Each row of numbers belongs to one of the nodes below and depends on some of the facts about them. Some rows are named. Which node is each other row?

How the nodes are related:
σ: belongs to class; ζ: is directly part of
[<133>, <255>, <284>, <340>, <36>, <372>, <404>] σ gregri
[<145>, <202>, <235>, <251>, <260>, <317>, <344>, <354>, <49>, <88>] σ miplam
[<333>, <336>, <386>, <416>] σ zaski
ζ <424> <- <133>, <260>, <336>
ζ <225> <- <145>, <192>, <279>, <290>, <329>, <422>
ζ <7> <- <202>, <292>, <302>
ζ <279> <- <235>, <340>
ζ <134> <- <251>, <333>, <36>
ζ <302> <- <255>, <317>
ζ <287> <- <284>, <424>
ζ <290> <- <344>, <372>
ζ <329> <- <354>, <386>, <404>
ζ <422> <- <416>
ζ <292> <- <49>
ζ <192> <- <88>

Some rows with their names:
[ 19   4  19 -18  -6 -20 -23  -1 -19  23  45  20]: <88>
[ -7 -10  18  11 -10  21   2   5 -29 -11  16  22]: <192>
[ -9  46 -54 -15 -14 -33  18  -5 -20 -67 -36 -60]: <336>
[  0   1   8 -39 -15  23  -9  -9 -68  12   6   1]: <416>
[ -9 -12  17  10  -6  18   5   7 -28 -10  18  23]: <422>
[-30  26 -33  15   7  -3  10 -34  29 -24 -20  -9]: <284>
[  6 -15 -33  -3   7  23  51   1  68  52 -49  -1]: <255>
[-16   3  16 -12  22  22 -37   7 -17 -11 -54 -62]: <333>
[  5   2  26  16  34 -27 -58  20  28   1 -18 -36]: <251>
[ -7 -12  19   6 -13  19   2   3 -29  -9  24  25]: <290>
[  6  40 -36   7  -6 -83   3   2  19 -54   4 -34]: <260>
[-13   2 -20 -30  13  24 -13 -61 -10  31  36  30]: <404>

Which node is each row?
A row may be one of the nodes named above.
[ 28  -2  10 -36   5 -19 -37  -9 -20  26  55  18] => <354>
[-14   6  -2  30  -7  -5  14  14   1 -46 -19  -6] => <287>
[ 26  -2   4 -32   7 -20 -34 -13 -20  25  57  13] => <354>
[ 17   8  16 -12  -3 -26 -26   3 -12  20  31   8] => <145>
[ 27  -4   8 -36   6 -17 -34 -12 -20  31  56  10] => <354>
[-14   2 -18 -25  14  28 -19 -56 -15  29  31  27] => <404>
[ 10  -5  -4 -59  -7  30 -17 -19 -68  18  19 -11] => <386>
[-12  -9  19  16  -5  18   2   8 -20 -11   5  16] => <225>
[  5   1  31  14  34 -23 -56  17  26   0 -19 -32] => <251>
[ 30  -8   8   1   1 -32   5  35  44  30 -20 -15] => <202>
[-13   3 -20 -29  15  30 -13 -56 -11  30  34  32] => <404>
[-17  17 -23  29 -11 -22  22   4   7 -68 -14 -14] => <424>
[ -2 -16  12  -1  -4  23  -8  -9 -24  -9  23  20] => <329>
[-22  -9  31  29  17  18 -21  20   7 -26 -30 -15] => <134>
[-35  46 -67  17   6 -34  26 -43  30 -52 -18 -22] => <133>
[  0 -21  10  23  -4  17  27  30  17  -9 -27   0] => <7>
[-39   7   5  19  38  24 -38 -26  31   6 -39 -13] => <36>

Now the same nodes, written a new way:
Named rows:
[  1  -7  11 -22  17 -22  18  26  12  29   8  49 -25  20  18   0  13  25
  18 -12 -21  16  28  18  -9  18  23  21  -4  19  28]: <424>
[ 23 -19 -30  -9  22  -6 -31   2  -3 -18  -4  46  13   5   8   8 -15  11
  11 -25  12 -24   7  12  18   9  13   6 -16  -1  13]: <260>
[-25  23   3   7 -26  -5 -14  11  23  26  12 -16  -5  21  -4 -17  30  12
  32  -6  15  27 -19 -15   1  36  14 -21  12   5   3]: <329>
[  1 -19 -28 -20  20 -10 -26 -32 -13 -23 -28   1   4 -26 -12   3 -19 -21
 -14  -8  -9 -14 -12  15  13  -5 -27 -32  -2 -15   7]: <317>
[ -1  15  16  16  -1  23  19 -13  -5  -7  19  -5  11  10  15   4   9  10
 -33  -7  27 -38 -15   1 -31   4  -1  27  -6  -4 -13]: <372>
[-11 -12  -2   3 -34 -23  36  -1  22  32  21  -9  -5  -9 -13  13  41   8
 -20  20 -41  25  13 -13  -8   8  24   6  10 -14 -19]: <279>
[-21  10  23 -22 -22 -21  27   7 -12   3   9 -15 -37 -16  28   6 -13  16
 -33  11  -7  24  41  10   5 -15 -16 -48 -26  23  23]: <292>
[-11  18   7  14   6  -8  26  22 -18  36  28 -15  17  21 -24  -6  20   7
  32  20 -16  27  -1   4 -23 -12  13  23  -2   7  -5]: <192>
[ 30 -14  -9  -1  -7  18 -32 -20  -8 -17 -27   9   1  -2  -1  10 -17 -17
  10 -17  17   8  14 -17  25 -13 -23  15   7 -15  11]: <251>
[  0 -10  21   2  23 -22 -11  22   1 -16   9  24   7  11  -9 -13 -11  -5
   6   2   0 -43  12   6  16  17  18  25  12  22   2]: <336>
[ 16   3 -30  13   7   2 -25 -24 -10 -12  10   0  22   3 -23  -4  -9 -17
   4 -12  10   5 -11  -3   2  -6   7  -4  -6 -13 -11]: <145>
[ -4  -5  12 -21  10 -15  20  26   5  24   5  38 -21  18  18   0  11  21
  15  -4 -18  18  24  16  -3   3  19  14   1  22  21]: <287>

Which node is each row?
A row may be one of the nodes named above.
[ -7  19  19  17  14 -12 -11  16 -16  -9  23 -12  24   6 -31 -13 -11 -31
  18  24   1 -32  -6  -8   0  -9  19  29  10   5 -20] => <416>
[-23  21   5   9 -28  -4 -12  13  23  26  10 -15 -10  27   0 -15  32  10
  33  -5  18  30 -18 -13  -3  30  12 -23  12   5   4] => <329>
[ 25 -24 -29 -10  24  -5 -28   3  -5 -19  -4  54  14   5   9   4 -20   8
  13 -28  10 -22   9  14  22  11   9   5 -16   1  10] => <260>
[ 18 -18  25   1  -5  29  14   3   9  -5 -31 -11 -11 -23  26  17 -10  11
   6   5  26 -11  -9 -17  -3 -15 -23  26   9   3  -4] => <36>
[-15  18   3  12  -7  20  -1  11  23  -1 -12 -16  12   0  19   2  14  14
  14 -11  34   5 -25 -20  -6  20 -10   2   5   9 -21] => <404>
[ 20   4 -30   5   7   3 -29 -22  -9 -17  13  -1  24   1 -18  -2  -3 -16
  -1 -13   9  10 -10  -4  -1  -4   3   3 -11 -20 -12] => <145>
[-28 -19  -3  -8  14  15  24  -5   5 -19 -26 -11 -13 -37  15   8 -17   0
 -16   5   0 -40 -27   7  -1  -6 -30 -10   1   1  -9] => <255>
[ 19 -14  28   6  -3  26   5   7  12  -2 -33 -10 -10 -26  20  17  -9  14
  10   3  19 -12 -16 -18  -1 -11 -27  22  13   6  -7] => <36>
[-24 -16  -1 -12  14  16  28  -7   4 -18 -33 -13 -13 -33  24  12 -15  -3
 -11   9   7 -32 -23  11  -7  -7 -30  -5   4   2  -8] => <255>
[ 20  -3  27  -3 -25  14  -5   6  -3  25 -29   6 -30  11   9   7   6  16
  19   9 -18  25  30 -18   0 -17 -16  24  22  -1  26] => <134>
[ 14   7 -35   5  -3   6 -38 -15  11 -19  -4  -9  21  11  -7  -8  -7 -16
  22 -27  30  18 -18 -14  21  18   1 -25  -1 -16  -6] => <354>
[-24   0   8 -27 -14 -19  26   2 -19   3  -4 -15 -37  -8  18  -1  -7  11
 -19  13 -29  24  27  17   0 -14 -19 -46  -6  14  24] => <7>
[ 20  -2  27   8  -5   5 -26  -2  -3 -17 -18 -13  -5   7 -14  -3 -12 -25
  13  17   3 -18  14 -18  22 -10 -12  20  23   1   3] => <333>
[-18  14  21  13 -10  -2 -28   3  17 -19  15 -17  20  18 -17 -22   6 -26
  20   6  24  -4 -17 -19  21  30  12   4  20   4 -12] => <386>
[  9 -12 -27 -17  12  -5 -28 -20 -14 -25 -15  -9   2 -24  -3   1 -24 -17
 -14 -11   2  -8  15  13  20  -8 -19 -36 -19 -11   7] => <202>
[-14  21   7  14 -16  -9  26  13  -1  33  25  -9   5  23 -12  -7  28  11
  13  15 -22  29  -4  -1 -19  -4  21  13   6  -4  -4] => <225>

The same nodes again, as new rows of numbers:
Named rows:
[  2 -16  -4   7  29  -4 -15   1  14  -8   8 -25  -7  10   4 -10  -7  41
 -12  21  20  23  -3 -11 -32  -8   1  28   7]: <372>
[  1  16  14 -22 -32  18  30 -41 -44  36 -40  38   9   2  15  20   6  -5
  -3  49 -21 -21   8  26  15 -12  -5  24   9]: <134>
[ 36 -20  -9  -6 -10 -25  43 -12  14  18 -23  32 -16  17  28  37   4  17
  20  61 -21 -10  15 -14  21 -11  -7  -9 -28]: <333>
[-24  23   1 -40  -8  20   5   5 -11   3  -7 -29 -18  -4   6 -37   7  -3
  -5  -8  -8 -16  -2  37 -20   1   2  35  10]: <225>
[-21  23 -11 -36   8  14   2   9   9   2  -5 -35 -20  -9   2 -40   6   5
   2 -20  -4  -2  -2  33 -25   1  17  28  10]: <329>
[-23  24   6 -44 -12  22   4   6 -16   3  -5 -26 -16  -3   6 -36   7  -5
  -7  -3  -8 -21   1  37 -18   2  -5  39  11]: <422>
[ 17 -12 -18 -20   4 -21  25  27  38  -9   2 -20 -34  12  19  -6   5  15
  17  16 -12 -10  12  -5  -8   2  -5   3 -24]: <416>
[ 19 -13 -31 -14  23 -27  22  29  58  -9   3 -27 -36   8  18 -11   3  22
  26   3 -11   3   8  -9 -14  -1  11  -4 -25]: <386>
[-12 -17 -22   9  14 -26   0   8   0   2  -7 -43  -8   8  17   0   7   0
 -19 -14   1  19   4  14  22  20  -2 -15   5]: <235>
[-23  46  27 -30 -20  43   0 -25  -8 -17  -3  33  32   3 -28  -1  -6 -34
  15  -7  -7 -19  -4 -11  -8 -10  -1 -15 -15]: <7>
[-28  53  28 -31 -17  48  -4 -31   2 -26  -2  35  41   8 -33   0  -9 -39
  22 -16  -5 -14  -9 -21 -10 -10   3 -31 -25]: <302>
[  4 -15  -2   7  30  -6 -16   1  14  -7   8 -26  -6  12   5  -8  -7  41
 -12  22  20  23  -4 -10 -32  -6   4  28   7]: <340>

Which node is each row?
A row may be one of the nodes named above.
[ 18 -12 -17 -20   5 -20  23  25  38  -8   2 -21 -34  12  18  -8   4  14
  16  18 -10 -10  13  -6  -8   2  -5   4 -25] => <416>
[  3 -15 -11  12  40 -10 -17   3  31  -7   9 -29  -9   7   3 -10  -9  47
  -7   8  22  35  -8 -13 -37  -9  17  21   2] => <404>
[ 31 -34  -1  57 -14 -27 -14  29 -18  17  23  25  -5 -34  -7  19   6 -18
  -4 -35   4  -5  -3  -3  40  10  -6 -23  22] => <260>
[-13 -18 -31  15  26 -30   0  11  18  -1  -7 -47  -7   3  15  -3   3   4
 -12 -25   4  32   2  11  16  19  12 -23   3] => <354>
[ 60 -30   0  30 -21 -24   9  49  21   6  33  47 -32 -30  -3  10   4   0
  33  -7  -8 -33   3 -23  11  -8  -7  -4 -10] => <336>
[  5 -23 -15  23  -5 -26  21 -29 -23  29 -34  11  14  14  25  45   3  -3
 -17  29  -8  18  11   7  49   9  -6 -26   1] => <251>
[ -3   8  18  16  23  18 -22 -29  25 -31  14  27  43  20 -26  22 -22  13
  10  12  22  27 -11 -56 -25 -16   7 -26 -22] => <255>
[  7 -25 -15  24  -6 -27  21 -30 -24  28 -34  11  13  13  26  45   5   0
 -17  30  -9  17  12   4  48   7  -7 -28   3] => <251>
[ 23 -21   8  21  11  -6   4 -37 -12  21 -17  28  15  17  11  36 -10  40
 -10  65  10  22   1 -18  -3 -19  -2  15   2] => <36>

The same nodes again, as new rows of numbers:
Some rows with their names:
[ 38 -42   3 -32  37 -26 -55   2   5 -27 -28 -27 -32  17  -4 -22   2  35
   3]: <290>
[ 64 -35  23 -31  26 -31 -64   5   4 -30  11 -36 -62 -13  15 -32  -6   1
   3]: <336>
[ 35 -42  -7   7  -1  -5 -14  16 -12  -6 -19 -33 -54 -18  -1 -13  -3   0
  22]: <49>
[ 44 -37  70 -35   0 -31  -9  23 -15 -15 -28 -35 -54   2  -3 -28  12  30
  10]: <255>
[ 57 -41  34 -40  25 -26 -57   7  -8 -25 -15 -35 -58  -6  -5  -5  44  32
   5]: <284>
[ 44  -6  -3 -33   3 -22 -50  13  -6   6   1 -20 -53 -10  -1  -6  -9  -3
  16]: <145>
[ 37 -33  35 -36   3 -37 -48   8  37 -24 -25 -19 -58 -13  -6 -21   4   0
   3]: <416>
[ 40 -46  32 -35  17 -36 -58  -3  -9 -27 -31 -25 -55  16  -6  -1  38  38
   5]: <372>
[ 35 -26  -4 -30   9 -25 -33   0  -2   1  19 -16 -60 -13   3   2   6  -4
  35]: <88>
[ 43 -47  72 -39  12 -27 -56   0  -8 -13 -28 -28 -59  24   9 -26  40   0
  24]: <340>
[ 65 -36  47 -14  -6 -31 -36   8 -16 -22 -26 -28 -60   6   0   8  36   0
   2]: <36>
[ 44 -44   5 -35  11 -25 -61  13  15 -25 -22  20 -50   4  -1 -16  -6  27
  28]: <329>

Which node is each row?
Some rows may be nodes named above.
[ 64 -49  -4  26   6 -22 -28   6  -6 -31 -19  -8 -38   2   2  -5   0  -1
   7] => <134>
[ 41  -9  -6 -41   5 -19 -59  20   1  -1 -28  -1 -60 -20  -6   7  -7   0
  32] => <354>
[ 66 -37  26 -35  18 -35 -56   8  18 -29  17 -36 -61 -12  17 -21  -3   2
  -1] => <336>
[ 44 -43  71 -42  -2 -20 -59  27  -8 -25 -32   1 -65   4  -4   7   5  28
  23] => <404>
[ 62 -35  29 -34  17 -22 -53  10   8 -30  27 -40 -57 -17  15 -31  -5  -4
  -3] => <336>
[ 47 -10  -6   7  -1 -26 -21  10  -2 -12 -22 -40 -51 -10  12  19  -6  -1
   7] => <251>
[ 32   4  -7 -34  37   2 -35  22  -9 -22  11 -32 -60 -15  46 -12  -4  -3
  14] => <260>
[ 74 -41  24 -16  -4 -29 -49  10   8 -25  -3 -42 -54 -20  -1 -29  -7   0
   0] => <333>
[ 44 -44  64 -35   3 -24 -14  18 -13 -10 -22 -32 -62  11   0 -23   9  32
  11] => <255>

The same nodes again, as new rows of numbers:
Some rows with their names:
[-24  23  -6 -30  -9  31  -3   4  32  20 -24   3  -2 -20   3  32  -7  11
 -16  19  -5  -9  -2 -22  16  16  -5  23  22 -22  22 -13 -34   2  -2 -29
 -12 -25   6]: <422>
[-19  16 -12 -28 -13  32  50  14  38  12   4  -2 -14 -18 -18 -10  41  -5
 -28  26 -11   6 -24  23  15  36  11  15   8   7  18   0 -65  29   7   9
 -42  41 -43]: <49>
[ -4  -4 -40 -20   6   1   9  -5  42  -8  17 -18 -10 -33  11  16   8  -8
 -14   4  -6  -3  12 -39  -2  23  -3  19  12  -6  35 -14 -32  12 -12 -10
 -25  -4  -2]: <287>
[-27  16 -40  -3  -4  40  24  -4  49  11  20   1  -7 -22  -2  22  32  -2
 -32  16  -8  -2   3  -9   9  29 -12 -15  10   6  18  -5 -44  26   3  -8
 -21  20 -27]: <292>
[ 11  11  11 -49   1  33  41  16  35  12  29   6  -1 -18 -57 -14  56  -6
 -10   9  -1  11 -26   6   3  44  24  22   1   7  13 -21 -49 -10  -9  -1
 -30   9 -40]: <317>
[ 10  -1  -3 -53 -18 -25  44   4  36  -7  -3 -28 -10 -41  -4 -23   2 -16
 -24  22  11  21  -2  10 -15  47  22  46   4  -2  41 -13 -49  16 -23   3
 -57  -1   6]: <260>
[ 14  16 -18 -29 -22  31  -6   1  75  31 -16 -29  10 -25  -4 -16  37  -5
 -29  18   3   3 -40  17  25 -25 -11  51  13  -4  29 -31 -59   3  -9 -24
 -33 -13  14]: <386>
[-16  30 -30   6   2  23  -7   0  53  27   4  -5 -10 -28  -7  16  13  -8
 -18  11  -2   3  -3 -35  23  27  -3  34   4 -15  47 -16 -49  -8 -22 -16
  -9 -13   6]: <279>
[-16  28 -15 -28   4   1 -23  -1  47  26  -1 -12  -6 -31  15  31  20  -4
 -10   1 -11   4  13  -4  11  16 -16  26  -4 -15  23 -23 -49   5  -7 -14
  -5 -11  -1]: <290>
[-10  30 -25 -20  -1  17  -6   0  50  19   0  -3  -3 -38  11  19   7  -4
 -14   4 -16  -6  -6 -20  11  19  -9  20   2 -14  31 -13 -32   0 -10 -28
 -10 -22  -7]: <225>
[  7  33  -1 -49 -21  20 -36 -12  50  34   9   5 -18 -22  -5  25  26   7
 -10   8 -32   4 -13  25  16  -7   2  58   3  -2  12 -17 -51  24 -28  19
 -13   7  10]: <372>
[ 14  -7 -24 -45 -24  14   9 -14  56  -9  23 -14 -10 -19  -4  -6   8   2
 -18   9 -20   4  -9 -13  -1   1  17  54  25  15  26   2 -38  25 -40  24
 -48   5   1]: <284>

Name these rows:
A row may be one of the nodes named above.
[ 17  -5 -30 -32 -22  -2  23  -6  54  -1  -3 -35  12 -40   8 -15  23   2
 -21  24  12  22  -2  13 -14  -3  10  21  19  18  38 -23 -50   2 -37   0
 -69 -11  22] => <336>
[ 11  15 -13 -50 -14  62   8   3  53  11  48  27  -2 -19 -39  -1  51   8
 -15   3 -20  -9 -30   0  -4  20  18  25  15  23  -3  -6 -37   5 -39  25
 -31   5 -23] => <255>
[-10   4 -16 -15 -18  33   9  -2  55  -3   9 -10  26 -38  10   4  26  10
  -5   7  -8   8 -40  23  10  -7  -2  34  16  10  70 -29 -61  -7 -25   0
 -51 -14  -9] => <333>
[ 10 -12 -30 -35 -15   8  26  -6  52  -3   0 -27   9 -47   4 -16  22  -2
 -16  24  16  29  -7  13 -11  -2   6  18  24  25  35 -27 -48   2 -43  -8
 -71 -18  15] => <336>
[ 10  26  -1 -38 -24  -7   4   6  62  24 -30 -24  -5 -21 -30 -24  25  -4
 -31  13  -6  -4 -37   6  29  26   3  73  -7 -27  36 -16 -59  10   6 -26
 -22   1 -11] => <354>
[-17  10   6 -35 -21  15  22  11  43 -10  -1  -7   5 -35 -12  -7  16   4
 -12   6 -15   5 -31  15  11  42  11  55   1  -3  64  -1 -65   1  -9  13
 -43  -1 -24] => <251>
[-23  10 -24 -12 -17  29   3   1  44 -11  15  -2  14 -40   9  29  21  11
 -12 -11 -14  -7 -10 -14  11  37 -15  21   6  -3  49  -9 -38  -4 -15   1
 -28 -25 -19] => <134>
[ 24  20 -20 -36 -44  23 -20  -5  83  29  -5  -5 -11 -22 -25  -2  21   9
 -35  11 -24 -12 -41   2  25  -7   1  65  14   1  15   2 -37  21 -25  -1
 -32   6  14] => <404>
[-20   0  -9 -10 -23  36   9   1  51  -3   4 -16  28 -36   7   6  34   9
  -3   3  -8   7 -39  32   4 -10  -1  31  19  14  64 -22 -59  -8 -14   3
 -59 -18 -10] => <333>

